Below are the code and all the weights of a small trained network. Each question names an input and a class and asks about switching units off, where a switched-off unit gives its printed mean instead of its output.

import numpy as np


def w(rows, s, z=0):
    codes = np.array(rows[::2]) - 128.0
    scale = np.full(codes.shape[1], s)
    scale[-1] = z or s
    return codes * scale


def f(y):
    return np.maximum(y, 0)


def log_softmax(a):
    a = a - a.max(-1, keepdims=True)
    return a - np.log(np.exp(a).sum(-1, keepdims=True))


def net(x, mask):
    res = np.array(x, float).reshape(1, 5) / 4 @ E
    y = f(res @ A[0][:, :-1].T + A[0][:, -1])
    res = res + np.where(mask, y, B[0][:, -1]) @ B[0][:, :-1]
    return log_softmax(res[-1] @ U[:, :-1].T + U[:, -1])


A, B = {}, {}
E = w([
[118,94,65,105,207,253,129,97,157],'x0',
[191,155,124,86,210,79,97,139,108],'x1',
[138,199,48,158,42,75,147,192,140],'x2',
[230,79,122,170,119,50,149,201,123],'x3',
[155,158,152,104,78,103,182,109,223],'x4',
],0.011)
A[0] = w([
[137,181,106,65,175,165,136,115,146,253],'n1',
[134,66,254,142,162,122,170,64,170,146],'n2',
[65,139,80,127,100,204,112,120,119,80],'n3',
[169,98,109,175,160,105,70,161,82,150],'n4',
[71,200,131,129,155,150,144,98,114,86],'n5',
[116,234,144,125,118,71,142,224,89,113],'n6',
],0.012,0.0025)
B[0] = w([
[82,21,242,156,95,156,133,45,233,202],'n1',
[52,91,169,64,95,99,29,125,69,247],'n2',
[158,153,109,131,95,138,64,83,87,209],'n3',
[232,130,97,84,81,107,56,192,47,206],'n4',
[174,145,120,138,65,103,136,170,167,187],'n5',
[125,107,143,91,133,146,133,93,255,242],'n6',
],0.0092,0.014)
U = w([
[27,83,149,63,173,148,115,41,208,158],'0',
[84,178,93,126,215,101,175,154,129,8],'1',
[109,122,71,128,123,204,142,112,97,93],'2',
[129,113,103,75,169,135,133,173,67,25],'3',
[154,173,95,98,39,23,103,159,114,204],'4',
[187,132,120,140,88,68,254,146,200,252],'5',
],0.0096,0.0037)

Each question gives the input, the list of numbers given to net, and the class t.
The units are the neurons (one row each of A and B). Each row of codes is followed by its name. A weight is (code - 128) times the scale printed after its matrix; where a second scale follows, it is the last column's (A, B and U).
mask holds one flag per neuron, in row order. A switched-off neuron (its flag False) gives its mean, the last column of its row in B, instead of its output. The means were averaged over made-up inputs and are rounded, as every weight is.
A unit's drop is (log p(t) with every unit on - log p(t) with that unit switched off) / (log p(t) with every unit on - log p(t) with every unit switched off).
The circuit of an input: a set's keep is (log p(t) with only the set's units on - log p(t) with every unit switched off) / (log p(t) with every unit on - log p(t) with every unit switched off). Starting from all 6 units, units are removed one at a time, each time the one whose removal leaves the highest keep (on an exact tie, the one counted first), for as long as the keep stays at least 0.8.
circuit, biggest first: the units of the circuit, biggest drop first
unit that matters most: the unit with the biggest drop
top k neurons: the k neurons with the biggest drops, biggest first
drop when u is switched off: that unit's drop, to one decimal
input [-5,3,-5,0,-1], class 4: circuit, biggest first -> (n1)
input [5,0,1,-2,-8], class 2: top 2 neurons -> (n6 n2)
input [2,4,-6,8,2], class 3: top 3 neurons -> (n5 n3 n6)
input [-5,7,7,-4,6], class 0: top 3 neurons -> (n6 n4 n5)
input [6,2,3,4,-3], class 3: circuit, biggest first -> (n5 n6)
input [-8,-5,0,4,-3], class 5: top 2 neurons -> (n2 n6)
input [-5,8,8,6,2], class 5: top 3 neurons -> (n6 n2 n3)
input [6,-1,3,-1,-5], class 2: top 2 neurons -> (n6 n2)
input [5,-2,-1,-4,-8], class 2: top 4 neurons -> (n6 n3 n2 n5)
input [3,6,4,0,2], class 0: top 2 neurons -> (n1 n5)
input [0,-7,0,-3,1], class 2: circuit, biggest first -> (n6 n2)
input [5,-6,2,5,0], class 5: top 2 neurons -> (n2 n4)
input [0,-6,2,8,0], class 5: top 2 neurons -> (n2 n3)
input [4,-7,3,-8,-6], class 2: top neuron -> (n3)
input [-8,6,-5,1,4], class 0: top 2 neurons -> (n6 n5)
input [-2,-2,3,8,2], class 5: top 3 neurons -> (n2 n6 n3)
input [-5,4,8,-6,1], class 0: top 2 neurons -> (n6 n4)
input [-4,1,-7,4,2], class 4: drop when n5 is switched off -> -0.1
input [-2,-6,-8,4,-4], class 3: drop when n1 is switched off -> 0.4
input [-8,-2,8,3,6], class 5: drop when n2 is switched off -> 0.0
input [2,2,3,5,3], class 5: drop when n2 is switched off -> 1.0
input [2,8,5,0,7], class 0: unit that matters most -> n1
